Here is a tiny trained network, its code and every weight. The questions are about switching its units off for an input and a target symbol, where a switched-off unit gives its printed mean instead of its output.

import numpy as np


def w(rows, s, z=0):
    codes = np.array(rows[::2]) - 128.0
    scale = np.full(codes.shape[1], s)
    scale[-1] = z or s
    return codes * scale


def f(y):
    return np.maximum(y, 0)


def softmax(a):
    e = np.exp(a - a.max(-1, keepdims=True))
    return e / e.sum(-1, keepdims=True)


def log_softmax(a):
    a = a - a.max(-1, keepdims=True)
    return a - np.log(np.exp(a).sum(-1, keepdims=True))


def net(x, mask):
    ids = ['αβγμξφω'.index(c) for c in x.split()]
    T = len(ids)
    res = E[ids] + P[:T]
    u = 0
    for l in range(2):
        r = res
        for j in range(2):
            rows = slice(2 * j, 2 * j + 2)
            q, k, v = (r @ M[l][rows].T for M in (Q, K, V))
            z = softmax(np.where(np.tri(T) > 0, q @ k.T / 2**0.5, -1e9)) @ v
            o = O[l][rows]
            res = res + np.where(mask[u + j], z, o[:, -1]) @ o[:, :-1]
        u += 2
        y = f(res @ A[l][:, :-1].T + A[l][:, -1])
        res = res + np.where(mask[u : u + 8], y, B[l][:, -1]) @ B[l][:, :-1]
        u += 8
    return log_softmax(res[-1] @ U[:, :-1].T + U[:, -1])


Q, K, V, O, A, B = {}, {}, {}, {}, {}, {}
E = w([
[174,213,80,90],'α',
[150,139,83,84],'β',
[50,186,56,174],'γ',
[85,56,240,254],'μ',
[100,41,32,78],'ξ',
[123,245,90,142],'φ',
[46,114,27,152],'ω',
],0.011)
P = w([
[146,92,86,105],'0',
[90,147,122,89],'1',
[227,92,113,165],'2',
[28,138,201,45],'3',
[241,65,52,206],'4',
[1,160,143,74],'5',
],0.0087)
Q[0] = w([
[156,121,127,147],'0.h0',
[110,166,104,69],'0.h0',
[234,96,114,249],'0.h1',
[206,80,117,210],'0.h1',
],0.016)
K[0] = w([
[100,150,151,110],'0.h0',
[172,111,144,197],'0.h0',
[8,157,211,26],'0.h1',
[44,143,218,68],'0.h1',
],0.016)
V[0] = w([
[118,117,144,100],'0.h0',
[130,158,80,139],'0.h0',
[178,16,119,90],'0.h1',
[10,95,109,167],'0.h1',
],0.011)
O[0] = w([
[155,146,116,126,99],'0.h0',
[45,102,107,89,245],'0.h0',
[245,83,176,161,253],'0.h1',
[87,144,241,81,222],'0.h1',
],0.011,0.0025)
A[0] = w([
[74,57,172,234,119],'0.n0',
[145,255,139,178,162],'0.n1',
[130,164,154,124,71],'0.n2',
[183,240,146,124,135],'0.n3',
[74,63,220,187,2],'0.n4',
[216,135,91,188,59],'0.n5',
[205,88,112,114,10],'0.n6',
[102,118,59,27,112],'0.n7',
],0.0073,0.0044)
B[0] = w([
[135,95,139,197,173],'0.n0',
[191,65,79,99,181],'0.n1',
[153,140,141,167,134],'0.n2',
[213,53,41,246,172],'0.n3',
[117,149,14,252,160],'0.n4',
[64,165,150,121,163],'0.n5',
[1,129,68,80,166],'0.n6',
[79,190,65,113,253],'0.n7',
],0.0059,0.0053)
Q[1] = w([
[99,255,166,122],'1.h0',
[75,164,163,76],'1.h0',
[207,184,152,151],'1.h1',
[95,152,96,143],'1.h1',
],0.0094)
K[1] = w([
[183,160,117,105],'1.h0',
[102,99,97,19],'1.h0',
[113,89,93,1],'1.h1',
[61,92,159,142],'1.h1',
],0.0067)
V[1] = w([
[199,200,111,92],'1.h0',
[143,87,92,9],'1.h0',
[71,97,154,183],'1.h1',
[72,53,76,254],'1.h1',
],0.0064)
O[1] = w([
[85,73,82,145,62],'1.h0',
[136,112,137,254,174],'1.h0',
[195,100,151,117,154],'1.h1',
[197,104,166,82,254],'1.h1',
],0.0084,0.0044)
A[1] = w([
[2,223,180,106,162],'1.n0',
[94,97,48,217,88],'1.n1',
[198,134,151,211,208],'1.n2',
[62,207,47,71,32],'1.n3',
[82,38,42,81,239],'1.n4',
[190,151,103,41,63],'1.n5',
[104,42,145,158,147],'1.n6',
[10,211,54,178,3],'1.n7',
],0.0082,0.0052)
B[1] = w([
[31,164,216,236,194],'1.n0',
[254,187,114,97,192],'1.n1',
[89,63,76,164,196],'1.n2',
[86,77,87,102,213],'1.n3',
[154,171,211,156,255],'1.n4',
[135,104,127,196,161],'1.n5',
[177,147,48,149,167],'1.n6',
[118,70,103,39,222],'1.n7',
],0.0096,0.01)
U = w([
[161,149,59,61,2],'α',
[125,225,178,179,227],'β',
[73,127,148,145,61],'γ',
[113,4,98,178,146],'μ',
[138,105,180,56,49],'ξ',
[158,255,99,203,239],'φ',
[71,57,97,39,94],'ω',
],0.0091,0.0027)

Each question gives the input, a string of symbols that net reads in full, and the target symbol t.
The units are the heads (2 rows each of Q, K, V and O) and the neurons (one row each of A and B). Each row of codes is followed by its name. A weight is (code - 128) times the scale printed after its matrix; where a second scale follows, it is the last column's (O, A, B and U).
mask holds one flag per unit, layer by layer, with each layer's heads first. A switched-off unit (its flag False) gives its mean, the last column of its rows in O or B, instead of its output. The means were averaged over made-up inputs and are rounded, as every weight is.
A unit's drop is (log p(t) with every unit on - log p(t) with that unit switched off) / (log p(t) with every unit on - log p(t) with every unit switched off).
The circuit of an input: a set's keep is (log p(t) with only the set's units on - log p(t) with every unit switched off) / (log p(t) with every unit on - log p(t) with every unit switched off). Starting from the 12 units with the biggest drops (on a tie, the unit counted first), units are removed one at a time, each time the one whose removal leaves the highest keep (on an exact tie, the one counted first), for as long as the keep stays at least 0.8.
units of the circuit, in order: the units of the circuit, biggest drop first
most important unit: the unit with the biggest drop
top k neurons: the k neurons with the biggest drops, biggest first
k most important neurons of layer l: the k neurons of layer l with the biggest drops, biggest first
which heads matter: for each layer, one digit per head in row order, 1 if its drop is at least 0.15 and else 0, layers parted by /
input ξ φ ξ, target ω: units of the circuit, in order => (0.h1 1.n7)
input ξ ξ ξ ξ γ φ, target γ: which heads matter => 11 / 00
input ω α ξ, target α: which heads matter => 01 / 00
input α ξ γ, target μ: 4 most important neurons of layer 1 => (1.n4 1.n2 1.n1 1.n0)
input ξ ξ ξ β, target μ: which heads matter => 01 / 10
input α α φ φ, target ω: units of the circuit, in order => (1.n7 0.h1)
input φ ξ ξ α α β, target α: units of the circuit, in order => (0.h1 1.n1 1.n0)
input ξ μ α α, target α: top 4 neurons => (1.n0 0.n4 1.n3 0.n0)
input β ω ξ, target β: which heads matter => 01 / 00
input α β ξ ξ γ ω, target γ: which heads matter => 01 / 00
input φ ξ α γ φ β, target ω: units of the circuit, in order => (1.n7 0.h1 1.n3)
input α α ξ α, target μ: units of the circuit, in order => (0.h1 1.n2 0.n3)
input γ ξ ξ ξ ξ ω, target μ: units of the circuit, in order => (0.h1 1.n2)
input ξ ξ ξ ξ, target μ: which heads matter => 01 / 10
input ξ φ β α, target φ: units of the circuit, in order => (0.h1 1.n7)
input γ μ μ ω, target ξ: units of the circuit, in order => (1.h1 0.n4 0.n0)
input μ α β ξ ξ, target ξ: units of the circuit, in order => (1.h0 0.n4 0.h1)
input ω γ ξ ω φ, target β: which heads matter => 01 / 00
input β ω φ ω, target ω: which heads matter => 01 / 00
input ξ α ξ ξ ω ω, target β: most important unit => 1.n0
input ξ α ξ α ξ, target α: top 2 neurons => (1.n1 1.n7)
input γ μ μ, target ξ: units of the circuit, in order => (1.h0 1.h1)
input φ ξ α ω γ, target β: top 2 neurons => (1.n0 1.n3)
input α α ω ξ, target β: units of the circuit, in order => (1.n7 1.n3 1.n4)
input ξ φ φ α, target ω: units of the circuit, in order => (1.n7 0.h1 1.n3)
input φ α β α, target φ: top 3 neurons => (1.n7 1.n3 1.n1)
input ξ ξ γ, target μ: units of the circuit, in order => (0.h1 1.n2 1.n4)
input ξ γ φ α, target ω: units of the circuit, in order => (0.h1 1.n7 1.n3)
input φ ω α φ, target α: units of the circuit, in order => (0.h1 1.n7 1.n0)
input β α ω, target α: top 3 neurons => (1.n1 1.n7 1.n0)
